Each row is followed by roughly how far along a hidden order it lies, from 0 to 30. A new part has a new order.
[-13 -13   8   9  17   7   8  -4 -13 -15 -28  14   5  18   4   6 -92  -9
 -13  14  -4  38 -13 -19  15  23  -1]	7
[ -19   23  -10  -52    2  -20    0  -11  -31   -1  -11   20   -2  -51
    9    1   27   30 -100  -21   41   12   94   51   14   41    0]	30
[  6 -15   6  13   7   5  11   7   3  -8   2 -19   1  13  14  -5 -21  -9
  26  16 -13  16 -40 -29  21 -13  -1]	8
[ 15  -7  18   9  16  16 -13  -6  -5 -28 -38   0  -6  27  -9  17 -84 -16
  -5  22   4  38 -16 -18   2  46   5]	2
[ 26  -1  10   0  -2   5   0   9   6 -10  10 -35  -7   2   5   4  24  -4
  10  26   0  13 -34 -22  30 -12   2]	9
[-16   3 -13 -18  -2 -22  20   2 -11  13  30   5   5 -44  18 -14  38  27
 -46 -43  23  -9  40  25  13 -19   2]	27
[ -9   2  -3 -16   7 -12   5  -3 -10   4  11  19  -2 -33  -5 -14 -27  21
 -57 -36  28  17  53  35  -5  13  11]	24
[-18 -22   1  24  16  -1  28   7  -5  -4  -2   7  11  12  20 -10 -67  -9
  22  -7 -12  23 -32 -27  12 -29  -2]	9
[ 42   6   8  -4 -17   0   0  18  12 -11  35 -44 -12 -13  -4  -3  73  12
  13  16   7  -2 -33  -2  24 -23   8]	17
[-33 -32 -11  27  22  -9  33   6   9  16  12   9  19  10  32 -15 -87   3
  34 -65 -16   8 -28 -34   2 -52  -3]	11
[-19  10 -12 -25   3 -22  18  -4 -13  14  19  20   8 -38  13 -10   7  27
 -56 -39  22  -4  53  34  14  -3   4]	26
[  5 -17  14  24  10  10   4   2  -3 -16 -20   2   3  28   2   5 -72 -21
  28  21 -18  23 -26 -40   7   5   0]	0
[ 43  10  10 -10 -19   4   6  17   7  -8  30 -41 -13  -8  -7   8  71   4
  14  31   3   6 -34 -13  38 -14   4]	14
[-18 -19   3  10  11  -2  25   3 -11  -5  -9  10  14   8  23  -2 -54 -10
   4   6 -10  22 -25 -28  32  -3  -8]	7
[  5  -6  10   3   8   8 -10 -10  -4 -13 -38  -4   5  27   7  24 -47 -18
   3  26 -12  15 -18 -28  26  22  -5]	0
[-24 -24   3  25  23  -2  25   1  -6  -4 -12  15  18  20  19  -6 -91 -12
   8  -7 -14  25 -28 -33  15 -16  -5]	5

New part:
[ -5  -3  26  -3  -7  19   6   2  17 -29   4  -2  -3  -4   5  11  20  -3
  -6   0  -1  -4  -5 -16  -9  25 -10   0  -4  -3]	16
[  0   1  -5  -2 -21  16   3  -3  54 -27   9  -6   6  -4  20  14  19 -12
  14   1 -19  -6  13   4  16  75  -1   6  -5   2]	8
[ -4  -6 -16  -5  -5 -12  24   9 -21  25   2   1  -6  -2  14   2  19   8
  15  -3  11   1  16  24 -18 -29  -9   7 -33 -22]	15
[  2  -1  11  -1   3   2   4   0   1  -7   4  -3   7  -2  -1  -7  -7  16
  11   3 -11   7   3  25 -29  28 -12   5 -10   1]	8
[  5  -7   9  -1  -8  10   0   0  23 -24   9  -5  -7  -7   6   3   3  -4
  10   2  -6  -4  11   9   5  37   3   2 -20  -6]	16
[  8 -10   4  -3 -23  -2  10  -4  36 -33   1  -2  -2  -8  14  -6   9  -6
   7   0 -15 -12  10   9  29  12  -7   5  -2 -11]	17
[  2  -9   0  -2 -10  -8  -7  -5  -6   6   5  -1  -3  -3   9   2 -12  -4
  -9  -7   3  -6 -25  13  21  38  -9   7 -16   9]	24
[ -6   5  -3  -1 -11   0  13   3  19  -6  -4  -2   2  -9  13 -10  14   0
   7  -3  -9   6 -12  10   2   8   4   9  -2  15]	16
[  8  -7  -5  -3  -8   3  11  -1  27  -8   9   0   1  -2   4  -2   9   7
  11   3 -17   1   5  20  10   1  -8   2 -24  -7]	17
[ -1   6  -1  -6 -21  -3  22   4  20  10  -2  -2  -1  -6   8  10  12   6
   9   2   0  -2  -8  19  16  19   6   8 -39   3]	0
[  1  -7   7   0 -17  -1  -2   8  -3   8   6  -2  -2  -6   3   1  14   4
  -2   0   8   4 -21   1  -3  -9   0  10 -11  11]	17
[ -6 -21  -2  -3 -24  -7  16  -3  13   8   3   3  -8   4  13  11  13  11
   4   3   9   9   6   9 -14 -42  -5   4 -30   3]	0
[  0  -1  -3  -6 -12  10   0  -7   2  -7   0   2  -1  -2   5  -4   1  -8
  -1  -7  -7  13 -43   9  -5  -6   1   5  -3   5]	13
[  4  -4 -21  -4 -19  -6  -2  -2  26 -46 -13   1   0  -1  34  -2  12  -3
 -17  -6   2  -2  -5   2  16  55 -12  17   4 -17]	20
[ -8 -10   1  -4 -11   4   4   0   1   6   0   0   1  -3  24   8  13 -10
   1  -2  -7 -12  16  14  52  67  -8  -5  -8   3]	30
[  3  -9  -7  -1  -7   0  11   3 -21 -24  -6   1   2  -6  12  13   8 -11
   0   3  -5  10 -16 -28 -12  40  -4   3 -10   1]	24

Part 3:
[-22  -8  61   8  23 -34  -7  -5 -25  -6 -35  48  -3 -27  37 -19 -36  16
  26 -52  14 -42  35  29 -12   0 -23  47  62 -14  36]	30
[ 11  -5  41   7  32  -5  58   5 -39  -9   1  94  -3  -5 -10  25  52 -12
 -42   3 -19  37  20 -34  15  51 -13   6  14   6 -18]	8
[ 17   6   0   1 -29 -22   0 -13  10   6   5 -38   7  15 -11  -7 -21  -9
   9  29 -23 -10 -10 -14   6  38  -5 -18  -4  11 -22]	5
[-21  18 -33 -10 -24  12 -34  -5  32 -10  -2 -71  52 -30 -29 -25 -60  21
  44 -39  31 -47  -4  52   1  -9  -4  20  12 -26  19]	12
[-36  16   4 -15   7  15 -33  -4   8  11   4 -75  11   3 -12  -9 -46  -5
   5 -12   9 -27 -11  45 -15  16 -14  31   0 -27  13]	13
[ -9  11  30 -10 -33  18  11 -20 -14  15   2 -64  -8  35   2   6 -22 -21
 -27  19 -35  -5  -8 -11   3  82 -26   7   7   2 -12]	10
[-16 -13 -30  -8  10  -3 -27   8  11  -3  -9   5  10 -20   0 -16  -9  10
   9 -37  25 -27  -2  45   1 -25   6  29  -8 -20   1]	12
[-30  -2 -24 -12  23 -14 -19   8   9  -8  -7 -11  27 -37 -17 -16 -36  15
  28 -61  32 -35   8  46 -12 -26  -4  34  26 -29  20]	17
[ 12 -17 -46   4  11  -7 -18  18   6 -13  -4  47  12 -16  -1 -10  18   7
   0 -17  16  -7   4  15   6 -33  18  -1 -24  -9  -7]	7
[ 31 -24 -52   4 -11  -1  10   7  -2 -14 -22  62  21 -21  21 -17  25  13
  20  -6  -4 -19  20  12  26   6   3   9   0   4 -20]	7
[-16  28  40 -12  -2  19   9 -18   6   7  10 -61  19  -4 -30   6 -39  -7
  -3  -6 -15 -15 -11  -2  -6  69 -26  -2  13  -2   1]	9
[ 18   5  11   2  -2  15  31  -1 -13   7   8  -8   1  20   0  15  32 -20
 -41  29 -35  19   7 -26  10  57 -19 -13 -17   8 -36]	2
[ 36 -23 -42   4 -36  15  16   1 -11  -5 -13  30   6  15  17   2  40  -5
 -14  16 -30   5   2 -19  31  10   4 -13 -16  19 -46]	0
[-36  10  29 -10  44 -12 -30  -1   2  11   7 -31 -17  -5  -5 -18 -47  -5
   6 -43  17 -29   2  37 -27 -14 -11  39   1 -24  30]	23
[ 18 -10 -72  -6 -17  23   2  10  25 -12   2  -2  36 -15 -17  -8   4   9
  13 -19  11 -16  -2   1  15   0  13 -13 -20  -9 -36]	0
[  3  20   7  -9  -2  25   8  -4   9   8  15 -45  14   1 -38   0  -6  -2
  -5   3 -26   1   7  -5  -3  54 -10 -16 -25  -2 -25]	4
[ -9   7  -9  -6  -7  21 -15   0  19   6   7 -39   8   5 -26  -4 -36  -6
  -3   2   0 -16 -17  15  -1  12   4   3 -21 -11 -27]	8
[-17   5 -23 -11   0  10 -18   0   6 -12 -12 -28  46 -23  -4 -18 -21  20
  32 -40  16 -40  15  47   1   4 -16  28  22 -21  12]	13
[   0   20  -37  -15  -73   54  -17  -23   44   19   13 -100   31   25
  -28   -9  -69  -18    6   16  -27  -35  -34    4    6   74  -13  -12
  -45    2  -32]	0
[-13  -1 -27  -8 -12  29 -16  -5  22  19   5 -62   5  18 -10   0 -36 -21
 -18   5 -20 -20 -25   3  -3  15   2   9 -44 -12 -23]	7
